Here is a tiny trained network, its code and every weight. The questions are about switching its units off for an input and a class, where a switched-off unit gives its printed mean instead of its output.

import numpy as np


def w(rows, s, z=0):
    codes = np.array(rows[::2]) - 128.0
    scale = np.full(codes.shape[1], s)
    scale[-1] = z or s
    return codes * scale


def f(y):
    return np.maximum(y, 0)


def log_softmax(a):
    a = a - a.max(-1, keepdims=True)
    return a - np.log(np.exp(a).sum(-1, keepdims=True))


def net(x, mask):
    res = np.array(x, float).reshape(1, 4) / 4 @ E
    y = f(res @ A[0][:, :-1].T + A[0][:, -1])
    res = res + np.where(mask, y, B[0][:, -1]) @ B[0][:, :-1]
    return log_softmax(res[-1] @ U[:, :-1].T + U[:, -1])


A, B = {}, {}
E = w([
[150,72,132,98,105,240,137,107,98,18,105],'x0',
[171,193,137,96,165,79,131,122,132,141,189],'x1',
[147,143,82,33,85,103,10,226,142,97,85],'x2',
[160,88,179,134,37,142,150,178,113,136,194],'x3',
],0.013)
A[0] = w([
[163,158,42,8,146,147,56,167,127,141,68,174],'n1',
[96,160,161,182,159,123,238,66,79,105,188,69],'n2',
[241,76,157,122,105,113,210,213,63,120,188,22],'n3',
[187,120,241,189,29,181,192,75,62,34,187,254],'n4',
[104,100,193,183,93,67,166,158,146,254,208,149],'n5',
[115,125,105,86,147,123,82,162,147,97,100,170],'n6',
[63,85,54,252,114,157,165,139,139,122,71,218],'n7',
[152,182,113,165,87,126,215,153,135,241,123,91],'n8',
[155,136,159,201,64,182,206,106,108,128,158,70],'n9',
[115,232,82,95,185,139,103,138,202,168,93,165],'n10',
[110,142,133,109,115,145,123,120,89,161,149,52],'n11',
],0.0085,0.0028)
B[0] = w([
[201,95,184,91,71,83,85,96,61,72,51,229],'n1',
[120,151,136,165,138,118,85,88,137,149,126,235],'n2',
[136,111,43,127,163,175,131,173,153,116,118,183],'n3',
[125,154,106,187,68,219,172,170,182,109,183,249],'n4',
[48,164,72,210,105,186,124,90,155,137,140,225],'n5',
[160,103,138,118,150,85,102,64,75,137,67,183],'n6',
[57,137,57,250,119,98,105,42,188,140,110,198],'n7',
[58,127,34,121,94,212,124,73,139,145,161,186],'n8',
[112,199,146,127,78,107,156,91,181,165,153,198],'n9',
[159,135,122,118,86,116,80,159,115,88,107,200],'n10',
[161,118,149,118,85,108,127,166,115,146,127,132],'n11',
],0.011,0.017)
U = w([
[49,183,119,204,48,159,134,101,159,254,195,173],'0',
[197,122,233,125,208,114,132,59,119,147,161,81],'1',
[91,78,75,201,135,106,87,93,131,160,68,254],'2',
[42,69,191,26,204,205,180,136,85,136,171,25],'3',
[152,71,116,113,89,196,106,123,88,55,99,221],'4',
[140,29,195,95,214,145,182,161,75,203,164,18],'5',
[244,101,215,60,96,8,61,138,43,158,116,69],'6',
[199,88,96,104,127,210,209,221,166,90,164,15],'7',
],0.0078,0.0028)

Each question gives the input, the list of numbers given to net, and the class t.
The units are the neurons (one row each of A and B). Each row of codes is followed by its name. A weight is (code - 128) times the scale printed after its matrix; where a second scale follows, it is the last column's (A, B and U).
mask holds one flag per neuron, in row order. A switched-off neuron (its flag False) gives its mean, the last column of its row in B, instead of its output. The means were averaged over made-up inputs and are rounded, as every weight is.
A unit's drop is (log p(t) with every unit on - log p(t) with that unit switched off) / (log p(t) with every unit on - log p(t) with every unit switched off).
The circuit of an input: a set's keep is (log p(t) with only the set's units on - log p(t) with every unit switched off) / (log p(t) with every unit on - log p(t) with every unit switched off). Starting from all 11 units, units are removed one at a time, each time the one whose removal leaves the highest keep (on an exact tie, the one counted first), for as long as the keep stays at least 0.8.
circuit, biggest first: the units of the circuit, biggest drop first
most important unit: the unit with the biggest drop
k most important neurons: the k neurons with the biggest drops, biggest first
drop when u is switched off: that unit's drop, to one decimal
input [3,-1,0,-1], class 4: most important unit => n5
input [-7,6,8,6], class 6: 2 most important neurons => [n1 n4]
input [2,-7,2,1], class 2: circuit, biggest first => [n7 n9]
input [1,-4,2,2], class 4: 2 most important neurons => [n5 n2]
input [-5,-2,-1,-6], class 2: 3 most important neurons => [n4 n9 n10]
input [4,7,-1,6], class 7: 2 most important neurons => [n3 n7]
input [7,-6,-3,-6], class 0: drop when n1 is switched off => 0.5
input [0,5,4,5], class 4: drop when n3 is switched off => 0.6
input [4,-8,3,7], class 0: drop when n9 is switched off => 0.8
input [5,-7,4,6], class 7: drop when n4 is switched off => 0.5
